Each row is followed by its class.
[  9 -51  58 -13  43  39 -53 -90  59  69 -53  18 -70  -1 -43 -27 -16  91
 -61 -14 -57   4 -53  33  32 -56 -12  21 -73  24   5 -11  -6] => K651
[ 49  -3 -17   0  11  -1  36 -67  48  94 -15 -20 -50 -31   3 -24 -14  36
 -57 -16 -37  -5 -41  31  27 -25  44  37  35  63  34 -79 -23] => K650
[  8 -15  63  30  34   3  36 -27  18  13 -28 -19   6   5  22 -17  52  12
  -1   9 -88 -20 -60  21  43  31  12   9  33  49   1 -13  34] => K650
[-47 -11  24  -8   5   5 -32 -81  62   7  10   4 -34  32 -18 -47  50  17
 -26   6 -41  27  20  12  12 -65 -18  73 -37  30  23 -16  24] => K568
[ 46   5  16 -31 -11 -15  40 -17 105  65  13 -15  13  -1  -5  -7  30  82
 -14 -33 -12   7 -13  53 -13   7  19  42  21  25   0 -48 -18] => K199
[ 27   4  75  12 -16  55  22   8  53  36 -74 -17  -7   2  17  25 -41  19
 -35 -23 -28 -35 -26  13  38  32 -14 -18  -3  21  29   2  -3] => K199
[ 22 -17   9   5  63  -6  22 -53  61  67  50  -8  11 -15  16 -16   7  20
  -4 -34 -35  29 -91  14   6 -21  15  48  13  57  12 -47  28] => K568
[ 21  -5  18  -3  11  30  10 -21  47  11 -10 -17 -27  -3  11 -21  60  11
  30  -7 -33 -36 -77  37  14  18  16 -14  63  77  19  23  21] => K487
[  9  14 -55 -27  -5  -8  25 -17  62  39 -14 -29 -29  44   6  -6   8  -9
 -55 -13  -8  14  64  52 -33  -5   8  73  13  -9 -15 -51   1] => K693
[ 15 -19  39  -7  62   8  50  -6  40  27  25 -23  14 -10  18 -57  -1  10
  32 -31 -45  14 -80  21  -2  10  17  35  53  65 -16 -50  34] => K384
[ 19   6  75  33   1  33  24 -18  43  37  -1 -28 -42  29  32   2  -9  45
 -17  -2 -22 -33 -46  27 -40   4  -2  -1  25   9   9   1  -4] => K411
[-26 -18  29  -8  -8   9 -40   0 100  59 -76  40 -12  31  -1 -18  -9  37
   1 -24  -1  39  -4  35   7 -13 -22  36 -11  16  49   2  13] => K3
[ 33  16  22  26  42 -12  27  11  60  79  83   9 -27 -10 -16  -8 -11  84
   8 -37 -19   4 -53  30 -14 -28  26  77  26  51 -19 -54 -49] => K258
[ 55 -25  15  12  41  17  36   4  82  45  46 -17 -24 -18   3  21 -21  66
 -36 -43 -49  -4 -55  25  10 -26  49  37  11  56 -35 -54 -12] => K199
[ 29 -11  -8  24  56  -3  14 -24  70  68  25 -18 -32  -9  11 -41 -11  31
 -11 -22 -58   7 -20  37 -24 -19  15  76  13  64  -2 -96  14] => K384
[ 48 -55  38  30  23  22  27 -15  58  72 -81 -21   5   9  12  20 -46  12
 -42 -17 -39 -30 -51  70  19  27  -8  -7 -29  60  11 -32   1] => K258
[ 26 -17  39  15  54  15  16 -48  41  34  12 -12 -45 -19  -8 -26  -2  85
 -15 -33 -36  30 -92  27  18 -51  24  48  16  54 -12 -41  10] => K651
[-27 -46  55  -7  60  10 -25 -33  96  72 -14  23 -31  38 -22 -47  -3  15
  32 -26 -37   7 -57  40  20   2   2  19  59  34  24  -7  58] => K487
[-12 -53  34 -37  65 -22  32 -43  11  16 -51 -18   2  23 -22 -88 -38 -37
  26  16 -36  -3  10  51 -22  17   0  27 -11  29  19 -56  33] => K384
[ 15  -5  13  51  37  37  34  10  38  -2   2 -26 -40 -15  18   3   0  -3
   3 -11 -50 -17 -82  25  41  -2  43 -21  93  69 -21  -6  34] => K487
[ -4 -25  18 -13  28  15 -64 -35  48  88  21  35 -28  42  -9 -16 -30  31
 -57 -30 -19  23  12 -17  26 -19 -24  49 -18 -82 -29  17  20] => K693
[ 10 -50  85  41   9  46  16 -36  52  67  19 -30 -47 -12  46  -9  -7   9
 -16   9 -45  -5 -73  46  -2  27  29 -28  82  60   3 -20  31] => K411
[ 21  17  23  12  32  -5  24 -17  37  48  69  -3 -14  -9  20 -29  22  22
  15 -43  -2  22 -71 -10  26 -47  12  89  43  60  34 -27  -6] => K568
[ 10  -2  64 -15  20  36 -63 -67  42  93  29  43 -19   7 -29 -31  10  99
   8 -16 -25  -8 -97  -4   2 -39 -12  22 -50  36  42  21 -27] => K258
[ 31   6  35  18  57  -5  29 -12  24  66  35  -7  -1  -9   9   9 -52  44
 -29 -30 -29  11 -32 -21 -18 -20  27  52  14 -17  -2 -75   0] => K650
[  15  -35    2   48   35   27   11   16   43   -9   20  -10  -44  -38
   48  -16  -17   -9   10  -11  -46   13 -102   23   20   11   47   -5
   62  108  -15  -11   17] => K384
[ 34 -26  57  45  22  12  20  -9  70  35  16 -19 -47  -6  17 -10  12  41
   0 -11 -62 -26 -55  48  30  29  20   9  50  68  -3   4  25] => K199
[-27 -39  27  42  40 -19  34 -33  24 -32 -17 -16   0  10  20  -9  -5 -57
  -2   4 -64  17  12  32  68  56  13  12  57  52 -10  -7  45] => K623
[ 29   2  41  52  29  58 -17 -23  61  65 -32 -39 -41 -23  20   1  14  51
 -16 -18 -43   8 -67  39  49  10  -6 -15  23  76  15  12  26] => K3
[-23 -46  63  23  36  49 -25 -41  27  58   5   3 -12  -8   4   9 -54 -35
 -60  -9 -74  37 -19 -19  93 -19  14  -9  42  25   2 -14  25] => K623
[ 35 -12  55   9  21  13  13 -71  68  50  14 -27 -11 -25  -1  -7 -17  80
 -37 -20 -19  33 -16  30  10 -22  50  22   8  36  14 -56  -7] => K623
[ 10 -25  22  45  23 -16  13 -61  71  39  -7 -11 -58  16  15 -17 -39  12
 -39 -13 -49   9 -16  45  35  15   4  10  66  26  11  10  28] => K623
[-12 -35  28 -61  42  41 -19 -35   6  83 -14   4  37  19   0  -8 -13 -58
 -40   5 -52  25 -20  -2  40  24   0 -12   7 -30 -13  -2  23] => K693
[ 15   0  19  59  36  12  18 -11  40  22 -25 -37 -71 -11  15  12 -22  18
 -27 -23 -23  10 -39  48  30  25 -16  17  49  49 -11 -10  15] => K651
[  5 -30  13  39  19  -2  32 -23  64  36 -13   7 -27  -2  25  -7 -29   2
   0 -13 -38  -1 -56  59  25  36  12  33  32  85  12 -24  -4] => K258
[ -1 -26  54  -5 -11   5 -41 -54  88  14  -5  41 -50  36  -7  -1 -11  83
 -58  -4 -58 -10  20  14 -29 -43  -5  38 -49 -33   0  32 -23] => K623
[ 39 -52  24  10  22  34 -34 -30  47  96 -39  27   9   3 -13   8 -30  50
 -41 -38 -28  -7 -88  14  61 -37  -2  12 -56  57  21 -20 -17] => K258
[ 50 -29  44  30  27  22  44 -28  71  36   8 -39 -25 -34  -5   5  -5  66
 -49 -40 -50   2 -27  43  44 -15  52  18  29  73 -35 -58  -1] => K623
[-29 -49   9 -48   6  44 -62 -33  60  89  -9  25 -10  40  12   1  -3 -45
 -65 -18 -44  16  53  -2  19  20 -37  58 -18 -31  -9 -11  26] => K693
[-26 -33  76  23  27   9 -13 -36  68  69 -21 -10 -68  12 -30 -54  -8   3
  -6 -11 -20   3  -4  48  33 -25 -12  34  22  57  38 -25  40] => K568
[-24 -58  39 -26   8   2 -52 -93  40  33 -23  11 -30  38 -26 -50  -8  -3
 -30  -8 -21  25  11  11  58 -32 -10  18   4  17  40  26  27] => K623
[-20 -13 -51  -7  53 -10 -57 -21  50  40  21  25 -43  79 -11 -10  -8  -5
 -32 -28 -22  25   5   1  10 -33 -11  77 -18 -21 -17  12  22] => K693
[ 13  21  67 -38  11  47  -4  -3  97  48  27  14  12  -1  26  45 -13  57
 -35 -49   7  21 -63 -21 -24 -22 -14  43 -44  -4  11  17 -60] => K568
[ 25  12   7  12  48   0  22 -81  64  30  44   2 -42 -19   2 -34   5  74
 -17 -28 -37  13 -86   9  17 -64  33  66 -22  63  11 -30 -18] => K568
[ 59  -6  -6  27  31 -29  28 -18 110  88   7  -8 -31   2  15   6  21  92
 -21 -33 -49 -12 -90  62 -56   0  33  24  35  49   2 -52  18] => K650
[ 16 -14 -34  17  33  -5   5 -43  -7  11  73  25   8 -55  -3   4 -46  37
 -10  -3 -17  29 -54 -12   2 -27  55  27 -30  36 -28 -61 -35] => K258
[-23 -47  12 -27  19  27 -32 -78  57  58 -53  29 -14  12 -19 -49   4  15
 -37   4 -61  23 -27  36  37  -3  29   2 -27  10 -11 -30  54] => K693
[-37 -61  31 -60  39  35 -16 -82  25  46 -29  45 -54 -38 -40 -46 -29  -1
 -30  -9 -73   1 -35  15  34   5 -15  18 -23  42 -15 -29   3] => K651
[-18 -40  44  63   5  28  21  32  45   0   4  -7 -43  -4  18  11 -35  -9
 -17 -13 -36   1 -13  39  31  12  11  30  44  74 -29 -24   8] => K258
[-18  22  72  -8  51  30  44  -3  55  12  75 -20   6  21  26  -5  -4  10
  14 -31 -52  33 -41 -17  18 -12  19  80  62  40   3 -30   5] => K199
[ 19 -67  68 -11  35  32 -37 -46  55  92 -41  16 -49   7 -35 -44 -18  27
 -18 -11 -37 -35 -27  31  53 -21   2  -1  12  14  20   1  15] => K487
[ 24  25  54  78  29  25  24  -5   8  16 -22 -40 -23 -12  28  -4  29  -7
  12  -7 -34 -20 -82  18  62   6   1   9  30  96  48   2  26] => K568
[ -2 -41  56  51  19  24 -21 -31  53  20  18  -7 -58  -6   4 -17  -5  25
 -17 -12 -53  -6 -14  15  76  12   5  20  29  47 -11   6  39] => K199
[ 15 -97  12 -15  55 -39 -31 -91  63 114  20  66 -23  30  13 -45 -27  16
   1  -3 -48  -7 -73  34 -10  15  10  36  -9  11  30 -19   8] => K411
[  25  -36  -22  -18   22  -41   18 -111   84   56  -15  -29   -2   12
  -12  -30   -7   31  -47  -27  -12   40   22   60   27    9   12   36
   16   23   10  -49   17] => K623
[ 18 -26 -16  57   4  16  22  25  39  12 -20   0 -43 -32  48   3 -24 -14
 -13 -24 -31  10 -43  25  53  17   7  15  68  65 -10   6  20] => K3
[ 33   4  28   3  37   4 -15 -77 -33  59  12  23  33  -2  -2 -34  44  45
  29   9 -35 -22 -86 -23  30 -20  25  22 -50  41  53 -42 -18] => K411
[ 15 -13  -4  57  13  12  27  43  23 -23 -29 -29 -27  -6   8  31 -10 -32
  -8   0 -45 -24 -18  36  44  28  32 -17  30  85  -6 -20  18] => K199
[ 15   6   1 -31  38 -22  36 -18  47  37 -29   4 -16   9 -28  -9  -9  48
 -26 -40 -13  12  -7  36   3 -11 -20  73 -16   4 -16 -47 -37] => K651
[-11 -51  59  -1  11  54  -9 -39  88  42 -18  -1 -17   1  31 -25  26  37
 -34 -22 -71  33 -16  23  39 -32  -8  65   7  48  -4 -17  31] => K3
[ 35 -11  65  54  39  30  42 -22  56  20  -3 -23 -61 -16  22 -31  -6  48
  15  -9 -48 -37 -73  42  16   3  41  10  78  54   2 -10  29] => K487
[ 30  12  14  11  24  27  13 -28  87  62  16  19 -27 -27  25 -11 -31  96
 -26 -52 -23  41 -71   0  27 -40  18  57  16  20  -5 -18 -21] => K3
[-11 -11  28  19  33  50  21 -22  39  47 -33 -25 -46  -5   4 -24  -6 -23
 -26  -3 -67  -4 -30  46  46  39  30  -6  49  56 -24 -31  49] => K693
[ 18   3  65 -21  17  51  16  10  62  67  25  -5  16  10  19  52 -36  53
 -47 -31  -6   9 -26 -10 -39 -27  23  32 -28 -11 -15 -62 -63] => K411
[ 32 -12  -3 -15  43 -30   3 -63  29  82 -20   3  -3 -18  -7 -80 -31  22
  32   6 -11   7 -48  42 -34  14  19  13   2  40  57 -68  17] => K384
[  9 -27   5  49  22   9   9   1  45  -1 -52   0 -62   0  22 -16 -19  11
  -5  -1 -42  -1 -40  46  35  -6  12  10  23  61   8  24  15] => K3
[ 14 -15  17 -12  38  31  18 -95  41  76  17  -7 -25 -14  -5 -18  -8  43
 -41   5 -62   2 -59  21  16 -32  48  10 -13  51   0 -70 -31] => K411
[ 29 -11  80  59  20  17  12  -5  25  10  -5 -50 -32   2  36   2  30  36
  -6   6 -31  -3 -65  24  18   8  30  -6  55  49  13  11  26] => K650
[-27  -1  20  58  20   4  18  40  -4   9  28 -23 -19  19  19   5 -23 -68
  21  -5  -6  18 -21  18  46  23  -9  27  92  67  11  -1  10] => K258
